Below are the code and all the weights of a small trained network. Each question names an input and a class and asks about switching units off, where a switched-off unit gives its printed mean instead of its output.

import numpy as np


def w(rows, s, z=0):
    codes = np.array(rows[::2]) - 128.0
    scale = np.full(codes.shape[1], s)
    scale[-1] = z or s
    return codes * scale


def norm(h):
    return h / np.sqrt((h * h).mean(-1, keepdims=True) + 1e-5)


def f(y):
    return y / 2 * (1 + np.tanh(0.7978845608 * (y + 0.044715 * y**3)))


def log_softmax(a):
    a = a - a.max(-1, keepdims=True)
    return a - np.log(np.exp(a).sum(-1, keepdims=True))


def net(x, mask):
    res = np.array(x, float).reshape(1, 4) / 4 @ E
    u = 0
    for l in range(2):
        y = f(norm(res) @ A[l][:, :-1].T + A[l][:, -1])
        res = res + np.where(mask[u : u + 5], y, B[l][:, -1]) @ B[l][:, :-1]
        u += 5
    return log_softmax(norm(res)[-1] @ U[:, :-1].T + U[:, -1])


A, B = {}, {}
E = w([
[101,163,101,251,105],'x0',
[32,84,72,137,88],'x1',
[128,126,131,128,129],'x2',
[73,191,231,146,222],'x3',
],0.0032)
A[0] = w([
[54,84,98,14,146,46],'0.n1',
[180,112,159,44,142,34],'0.n2',
[181,68,98,10,111,72],'0.n3',
[249,142,96,123,89,6],'0.n4',
[76,145,171,2,146,15],'0.n5',
],0.0086,0.0025)
B[0] = w([
[130,75,193,182,76,199],'0.n1',
[94,177,129,68,208,184],'0.n2',
[120,218,153,106,32,253],'0.n3',
[98,106,117,254,243,200],'0.n4',
[179,39,90,208,222,190],'0.n5',
],0.011,0.0046)
A[1] = w([
[189,222,118,114,145,2],'1.n1',
[112,84,6,85,117,115],'1.n2',
[220,106,99,50,188,46],'1.n3',
[155,96,37,171,133,125],'1.n4',
[35,135,79,119,170,76],'1.n5',
],0.014,0.0032)
B[1] = w([
[220,211,98,152,176,213],'1.n1',
[125,161,18,100,126,191],'1.n2',
[1,109,141,41,113,176],'1.n3',
[138,74,135,126,160,254],'1.n4',
[155,121,172,104,39,215],'1.n5',
],0.015,0.0038)
U = w([
[177,235,145,150,165,167],'0',
[143,44,147,200,189,193],'1',
[113,135,174,117,9,237],'2',
[118,89,22,98,101,3],'3',
[37,124,157,36,180,43],'4',
],0.014,0.0013)

Each question gives the input, the list of numbers given to net, and the class t.
The units are the neurons (one row each of A and B). Each row of codes is followed by its name. A weight is (code - 128) times the scale printed after its matrix; where a second scale follows, it is the last column's (A, B and U).
mask holds one flag per neuron, layer by layer. A switched-off neuron (its flag False) gives its mean, the last column of its row in B, instead of its output. The means were averaged over made-up inputs and are rounded, as every weight is.
A unit's drop is (log p(t) with every unit on - log p(t) with that unit switched off) / (log p(t) with every unit on - log p(t) with every unit switched off).
The circuit of an input: a set's keep is (log p(t) with only the set's units on - log p(t) with every unit switched off) / (log p(t) with every unit on - log p(t) with every unit switched off). Starting from all 10 units, units are removed one at a time, each time the one whose removal leaves the highest keep (on an exact tie, the one counted first), for as long as the keep stays at least 0.8.
circuit, biggest first: the units of the circuit, biggest drop first
unit that matters most: the unit with the biggest drop
k most important neurons of layer l: the k neurons of layer l with the biggest drops, biggest first
drop when u is switched off: that unit's drop, to one decimal
input [6,6,-4,1], class 2: unit that matters most	1.n5
input [-8,0,2,0], class 0: circuit, biggest first	[0.n3; 0.n5]
input [-4,0,-1,-3], class 0: circuit, biggest first	[0.n2; 1.n1]
input [0,-7,6,5], class 4: circuit, biggest first	[0.n3; 1.n3; 0.n4]
input [-6,-1,1,-8], class 0: 3 most important neurons of layer 0	[0.n3; 0.n2; 0.n4]
input [0,0,1,-7], class 0: 2 most important neurons of layer 1	[1.n5; 1.n3]
input [8,3,-2,3], class 2: 2 most important neurons of layer 0	[0.n5; 0.n3]
input [-4,-8,-6,4], class 4: circuit, biggest first	[1.n3; 0.n3]
input [-6,1,-8,6], class 1: 2 most important neurons of layer 0	[0.n5; 0.n1]
input [7,2,-1,-4], class 3: 4 most important neurons of layer 0	[0.n1; 0.n4; 0.n5; 0.n3]
input [-2,5,-4,1], class 1: 2 most important neurons of layer 0	[0.n5; 0.n3]
input [-6,1,-3,-7], class 2: 2 most important neurons of layer 0	[0.n3; 0.n1]
input [-8,5,-4,7], class 1: 2 most important neurons of layer 0	[0.n1; 0.n5]
input [-7,-7,5,3], class 4: circuit, biggest first	[1.n3]
input [-5,2,0,-5], class 2: 2 most important neurons of layer 0	[0.n1; 0.n3]
input [-2,-4,3,7], class 4: 2 most important neurons of layer 0	[0.n3; 0.n4]
input [-1,-1,-4,3], class 4: 2 most important neurons of layer 0	[0.n4; 0.n1]
input [8,-1,5,0], class 1: 3 most important neurons of layer 0	[0.n3; 0.n2; 0.n1]
input [-7,-7,0,4], class 4: drop when 0.n5 is switched off	0.1
input [5,8,-1,3], class 2: circuit, biggest first	[1.n5]
input [-1,8,-2,-1], class 2: drop when 1.n4 is switched off	0.1
input [-2,3,-5,-7], class 2: drop when 0.n3 is switched off	0.4
